The rows lie along a hidden order. The number after each row says roughly how far along it the row is, from 0 to 20. A new part has a new order.
[ -6.3 -22.6  10.7   4.3  12.1  10.4  -0.8  21.3  22.7   5.3  14.7  25.2
  18.5 -15.0  -8.8   7.9 -35.2   1.4   6.2  14.4 -10.0 -57.6  24.1 -13.7
 -23.4  -3.7   8.1  -6.5  -2.7   8.8  -4.7  42.7 -90.5 -10.0 -11.9 -10.6
 -25.5  -1.1  -2.9  25.4  -2.6 -20.4  83.7   1.3   1.4  -5.1  13.1   5.8
  22.5   8.5  14.3   0.6] | 7
[-16.7   3.3   9.2  -1.5   5.8 -16.4   9.4 -13.1   1.3  -1.2   1.5  14.6
  -3.3 -40.3 -12.8  27.5  -0.8   0.3  -2.1 -13.3  14.0  60.0  15.5   9.9
  25.2  -8.0  10.7  11.8  13.5  39.7 -15.5  31.7   7.9  13.7  24.9 -25.3
  -4.0  -5.4 -29.9  -0.9   8.9 -28.6   5.5  -5.0  -5.8  22.2  29.3  -5.8
  61.2  -1.4  15.5  -8.0] | 13
[-13.2 -24.8  -1.5  -1.9   9.3  30.8 -15.9  -3.9 -11.7   2.9   0.4   8.4
 -25.4  -2.6  -8.6   3.1  10.1   3.9   3.5   7.4   3.8  31.4  11.6  -5.1
  37.2   5.7   9.8  17.4   9.7  20.4  -8.5  36.4  56.2  11.7  33.1  16.0
 -14.3  -0.4 -14.4 -18.0   6.1 -17.2  22.1   1.5  -1.9  11.1  13.8  -7.3
  55.3  -3.5   9.6   1.8] | 19
[-13.5 -18.8   6.1  -8.4   6.2  -7.0  20.5  41.3   5.6  -0.5   7.3  25.6
  23.1 -49.1 -15.1  89.1 -19.1   0.1 -17.2 -14.9  -7.4  99.9  12.3  14.7
  31.6  -9.2  11.0 -10.7  15.8  46.9 -19.4  69.2 -49.4 -15.3  43.1 -37.9
   0.8   7.4 -37.3  12.5 -11.7 -20.9  51.1  -3.5 -17.8  12.9  33.8  -7.6
  43.5   7.5  23.3  -9.3] | 8
[-22.3 -24.2  -9.9  -4.8  12.4  40.1  13.2  40.9  -7.6  21.3   8.9   3.7
 -17.2 -29.0   2.9  52.2  -2.9   5.3 -14.0  -8.9  -6.7  94.7  12.2  12.8
  24.3  -1.9   0.8 -23.4   1.3  35.1 -18.6  41.9 -53.6 -30.4  32.1 -10.7
   9.0   6.1 -35.1  19.0 -15.4 -20.6  12.7  -4.8  -9.9   3.5   6.6  -2.9
  -1.2   8.5  20.8  -5.2] | 3
[-44.8 -71.2 -31.1 -11.9  22.3  99.9 -26.0  22.2   3.0  23.4  16.8  20.2
  -3.2  21.5   2.9  35.3 -26.7   6.8 -11.8  -4.4 -29.2   8.3  34.7   9.4
   3.9   6.9  10.8  -7.7   3.5  15.5 -12.0   8.3 -20.8 -21.8  74.0   7.8
 -10.7   0.6 -14.1  34.9  -8.9 -10.1  27.8  -1.4  -8.2 -17.5  -7.4   5.7
 -15.8  10.6  14.3  -0.3] | 0
[-14.9 -58.5  -5.9  -6.5   1.2  17.3 -47.3 -26.8   5.8   4.7  -6.6  20.2
 -26.6 -32.8  -6.8  12.4 -22.9   7.2 -15.0   7.4  13.7  26.5  42.2  -5.0
 -22.7  10.9  11.2   0.8  -3.0  11.5  -6.9  26.7  26.0 -29.7  -8.9  41.9
 -33.0  -1.9  -8.3   7.8  -4.3  43.7  66.5  -2.4 -15.2  -9.2  -1.9  -0.5
  -0.9  14.1 -12.4   1.9] | 10
[ -8.1 -21.4  15.9   1.6   3.8 -13.3  -0.9  28.4   2.7   1.4   0.1 -10.9
 -50.9   4.2  -1.6 -13.3  13.4   8.0   1.5  -8.1  -6.1 -15.3 -12.6   8.0
 -26.0   1.0   8.5  17.7  -1.9   9.0 -14.3  -2.2 -43.4  16.3  14.1  11.8
   8.9  -9.8 -43.6  -0.5  -6.7  44.9   7.9  -9.9   0.1 -17.6   2.6  -2.0
  -1.4  -2.0   0.7  -5.9] | 5
[ -9.3 -57.0 -13.3  -4.6  14.2  47.4 -13.9  25.3  24.3   8.6   8.9  16.4
  36.8  19.7 -13.8   7.5   1.3   4.1 -10.9  -1.8  -1.3  36.6  47.7   5.9
   1.5  -1.2   5.2 -16.8   3.7  23.3  -8.6  -8.1  -5.1 -42.2  24.2   8.6
  -9.0  -7.2  -2.7  27.0   0.1  -0.6 -13.5   0.9  -9.3  -6.9   2.7  -1.5
 -13.0  -0.1  -2.0  -5.6] | 8
[-12.2   2.6  -6.9  -8.2  -0.2  -2.2 -11.3 -92.7  -8.5 -12.5  -6.3  17.3
 -35.5 -42.3   6.2  12.0 -21.1  -2.1  -3.4 -32.0   3.8 -23.4  40.0   7.1
 -26.1   2.5  14.6  14.5   0.6   3.9  -4.8  29.1  14.8  21.1 -16.7 -14.2
 -15.8  -2.8   9.8 -21.4   6.8  -5.6  15.2  -0.1  -0.3  19.3  21.7   7.6
  44.5  14.4  -2.1   5.0] | 8
[ -3.5 -13.8  -9.4  -5.6  -0.2  10.2  -1.8  -8.5   3.5  -7.0   5.2  13.9
   0.7 -22.0   1.2   7.6  -7.1   0.8   0.3 -15.2  -8.5 -18.7  18.7   7.8
 -12.5  -2.1   5.4   0.5   2.8  12.7   0.7  15.7  16.8  -3.9   2.1 -12.5
  -0.2  -3.7  23.1  -2.2   2.8 -10.9  29.8  -1.5  -3.9  -0.6   0.2  -0.1
  21.8   5.2  -4.7  -1.0] | 10
[-12.2 -28.6   5.4  -9.3   8.2  72.1  -6.7 -12.5 -13.3  -6.4  12.5   9.8
 -29.2 -16.9   2.8  14.6 -14.6  -0.2  -3.7  -6.6  -6.5  28.6 -39.3   0.8
   2.5  -3.1   4.2   2.4   2.5 -15.3  -3.8  28.8  10.6  16.7  42.7  -7.5
  -4.4  12.6  18.6   8.1   4.8  10.0  99.9   3.1  -0.6  -9.4   3.0   1.0
  26.7   2.7  -0.4   4.8] | 1
[  8.5   8.8  13.5  -5.6   8.3 -33.1  -0.4  35.1 -14.9  -4.3  10.5   4.0
 -11.9 -40.4  -5.4  14.4  -9.4   2.1 -16.1  -7.2 -18.8  60.0  -7.1   6.8
 -42.4  -6.0  -1.8   0.4   8.7   5.1  -6.0  13.9 -66.2  21.7  -3.0   1.6
  22.6   5.5 -30.6 -12.1  10.5  36.6  40.3  -2.1  -7.2  -8.0   3.4   2.1
  19.2   0.5  -3.9 -10.0] | 6
[ 10.9 -10.1   1.0  -7.6  -7.2 -69.8   0.6  28.3   3.7 -17.6  -5.2  20.0
  13.2 -10.7 -14.4  41.5 -11.8   2.5  -4.6  10.4  -1.1  36.2  -6.4  -4.7
 -11.9   2.1   2.7   9.7  11.2   3.4   1.1  31.1 -23.2   6.7  34.0 -21.9
  -5.2   7.0  -1.2  -1.0   1.6  12.9  34.3  -1.1 -10.1  -6.8   8.3  -2.6
  20.2   0.0   1.7  -7.5] | 11
[  4.3  -1.9  -3.2  -4.0  -1.9 -24.2   1.9   7.6   2.2  -6.1  -2.7   2.4
   8.2  -5.5 -10.3  18.2  -3.9   1.3  -3.0   8.5   3.6  28.4   2.1  -3.3
   2.0   2.8   0.4   6.3   6.9   6.6   1.7  21.1  13.5   2.3  13.6   1.2
  -3.8   4.0  -0.2   3.3   4.8  13.4  -4.4   1.5  -6.7  -1.3   5.8  -3.5
  15.8  -0.3   1.2  -3.4] | 14
[-25.1 -15.1 -16.2  -7.5  21.7  14.6   9.2 -33.2   8.6   9.6  11.2  10.6
  21.1  -3.4   1.5   2.3 -13.9   2.5   3.2 -24.4 -20.4 -42.3  29.7  23.8
 -21.4  -9.3   7.1  -0.6   5.1   4.7  -8.0  -5.1   2.3  13.2  40.8 -30.4
   2.6  -9.3  18.1  22.7  16.9 -36.4 -27.5  -8.6   2.8 -12.0  -2.6   8.6
  40.5   3.4  16.5  -3.6] | 3
[  1.8 -17.6  -1.3  -2.3   9.2   9.0   7.0  24.9   4.7   1.6  -2.4  23.2
  30.7 -25.9  -8.6  -6.0   1.5   2.7  -6.1  -7.7   4.0  36.9  54.1   9.2
  -6.1  -7.8   1.3  -9.9   9.5  36.6  -7.6  17.6   2.0 -14.7  17.1 -23.0
  -1.1  -5.4  12.1  -7.3  11.0 -40.3  39.6  -0.4  -6.9  17.5  15.9  -3.0
  36.6  -3.6  -2.8  -3.7] | 12
[  5.7   9.0   9.3  -6.3  11.3   7.8  -9.6  -9.6 -25.6  -8.1   8.2  -8.9
   6.2 -17.2  -2.3  -3.1  -8.7  -1.5 -23.8 -22.4  -1.8  22.3  26.9   6.1
 -50.7  -5.9   2.0  13.3  10.1  24.6  -0.7  25.0 -30.6  45.2 -32.8  16.2
  24.5  -2.2 -73.1  -6.3  11.8  50.7 -18.1   1.9  -1.6  12.4  14.4   7.7
  35.1   8.6   8.3  -5.8] | 13
[-10.0 -31.2   1.6  -5.1  -2.6   6.4 -35.8 -30.1   3.4   7.1  -5.4  18.1
 -40.0 -20.5  -2.2   9.1 -17.8   4.9  -5.1   7.1  40.9  -9.3  11.7  -7.6
   1.5   5.3   5.9  -6.5  -3.4   9.5  -3.3  17.8 -12.1 -26.3 -23.2  17.5
 -34.1  -2.7   4.8  10.1  -5.2  31.1  69.8  -4.6   1.1   9.7  -6.5   2.8
 -17.0   5.9  -3.2   1.9] | 9
[ -2.1  23.2   4.1  -0.7  15.2  -6.7   1.7 -67.4 -19.0   3.3  18.4 -20.5
  -8.7 -18.3   1.9  -3.6   3.4  -5.2 -14.0 -26.1   2.1   0.1   7.1  11.9
 -15.3   0.3  -1.2   1.4   0.6  -5.1  -5.8   5.9 -13.5  28.7 -25.6  19.7
  24.9  -4.7 -71.6   2.6  14.6  22.3 -93.5   1.5   2.9   4.0   5.0  11.7
  40.6   3.6  20.5  -4.9] | 10
[ 13.4  -8.8  -6.3 -12.3   2.4 -99.9 -13.3 -23.4   8.9 -13.0 -10.8  16.5
  25.5  39.9 -20.7  33.7  -1.2   3.6  -5.2  14.2  12.4 -18.1 -11.9  -9.1
 -11.7   7.6   5.6   4.6   6.5 -17.4  -0.1  19.4 -22.0  10.1  49.8 -19.4
 -15.5   5.6  -5.1   7.2  -4.9  30.4  -0.7  -1.8  -1.8 -17.3  12.2   4.6
  26.9  -2.0   9.9  -3.3] | 14
[  9.2   2.9  11.7  -4.4   8.8 -14.9  -9.8  -9.8 -18.5   8.2   3.6 -21.1
  44.2  -6.2   2.2  -1.8  -8.6   3.3 -15.8  -5.7  10.5   9.2  12.9   9.1
 -33.4  -5.4  -8.2 -12.2   4.3  -2.1  -0.7  13.2   3.9   4.8 -13.2  16.4
  15.1   1.9 -40.4   9.6   1.6  22.9  44.5  -0.9   0.0  -2.3  -2.4   4.5
  28.0   4.0  -0.7  -1.1] | 11
[-13.5  -7.8  11.9  -1.4   4.4  41.0  -6.9 -39.1   6.5   3.5   3.7   8.5
 -12.3  15.7   2.8 -10.6 -14.2  -1.9   6.3  -6.9   8.9 -60.2  -8.0  -3.2
  12.2   1.2   7.2   4.7  -5.3  -6.4  -3.4   0.0 -37.4  -2.8   0.2  -4.4
 -20.7  -4.5  -1.5   5.3  -3.4   5.5  24.7   1.5  11.6  11.0   7.7   7.4
  -4.8  -1.5  12.1   7.0] | 5
[ 10.9  -5.5 -36.2 -15.6  15.9  23.2   4.4  13.2   7.0   3.4  15.0  -6.6
 -15.5 -59.5   1.7  34.0 -10.8   7.2   1.6   9.3 -39.9   4.9  65.8   0.4
 -30.5   9.0   2.7 -11.1   5.9  10.2  -2.8  60.3  -4.0 -32.4 -22.7  17.8
  -8.3   4.9  58.2 -17.0   7.1   2.7 -20.2   7.3 -10.9   0.5  -1.1  -7.9
  61.0   9.8 -12.0  -4.6] | 19
[-13.6   6.5 -12.9 -10.4  19.1  83.8  -2.8 -70.1  -2.1   4.7   4.6 -20.7
  -0.7 -15.2  -4.4  -3.7   8.2  -0.6   6.8   0.4 -10.3   7.9  20.6  -0.1
  32.4   8.3  11.2  19.7   8.7   9.6  -7.2  25.5  81.0  17.0  24.1  22.0
 -11.9  -3.3  -0.6  -6.9  14.7   7.0 -56.2   7.0  -2.2  11.7  27.8  -6.1
  64.6  -2.9  16.3   5.1] | 20
[-12.4  -6.8 -11.2  -2.4  11.7   6.7   5.0 -21.3   1.7   6.9  11.5   0.5
   9.4  -8.3   0.2   9.9  -0.1   1.2  -3.1 -13.2  -6.8   2.6   8.4  12.3
  -6.5  -1.8   0.2  -8.7   1.5  -4.0  -5.6   1.3   1.4  -1.5  26.3  -8.0
  10.1  -1.4  -2.3  15.1   8.0 -17.4 -29.0  -2.0  -1.4  -7.7  -1.9   5.0
  19.4   1.0  10.2  -3.3] | 5
[ 19.7 -26.3  18.6  -6.9  13.4  13.8   8.6 -32.2 -19.6 -19.0  -4.5   3.8
 -15.5  22.1   6.4   0.5   0.1  -1.3  -7.4 -13.3  14.4  52.8  25.8   3.8
  -2.6 -13.6   0.9  -5.8  -3.0   2.3  -5.2  33.6 -21.8  23.3 -20.2  -6.9
   5.2  12.4 -15.2  -4.3  13.4  -0.4   2.4  12.3   6.1  23.9  14.6   4.1
  45.9   5.8  -2.7   5.4] | 6
[ -1.5 -55.7  24.8  -2.5  15.2  32.4   3.4  32.2   5.6   5.4   3.2 -28.8
 -65.3  51.4   7.7 -34.8  35.1  10.4   3.7  -8.4  -9.3 -30.2 -17.7  10.0
  -7.6   4.0   8.7  11.2  -9.6   1.2 -21.1 -14.1 -53.0  -2.3   6.2  37.8
  15.4 -14.3 -60.8  13.4 -11.9  79.8 -43.2  -8.3   5.2 -21.9  -6.2  -2.1
 -12.7  -7.8   5.3  -1.8] | 2
[ -5.8  -6.2   1.4  -0.3   3.6  -1.3   2.8 -12.5  -5.3   1.8   1.5   3.4
   2.4 -21.9  -5.4  -1.8   5.7   0.7  -3.1 -10.9   8.0  18.9  21.8   6.9
   7.6  -0.7   3.5   7.3   7.7  19.9  -4.7  16.2  23.5   4.8   8.2  -7.6
   0.6  -4.9 -14.1  -9.7  10.2 -14.7 -17.2  -0.1  -2.5  14.9  12.6  -0.7
  36.0  -3.4   8.2  -2.8] | 14
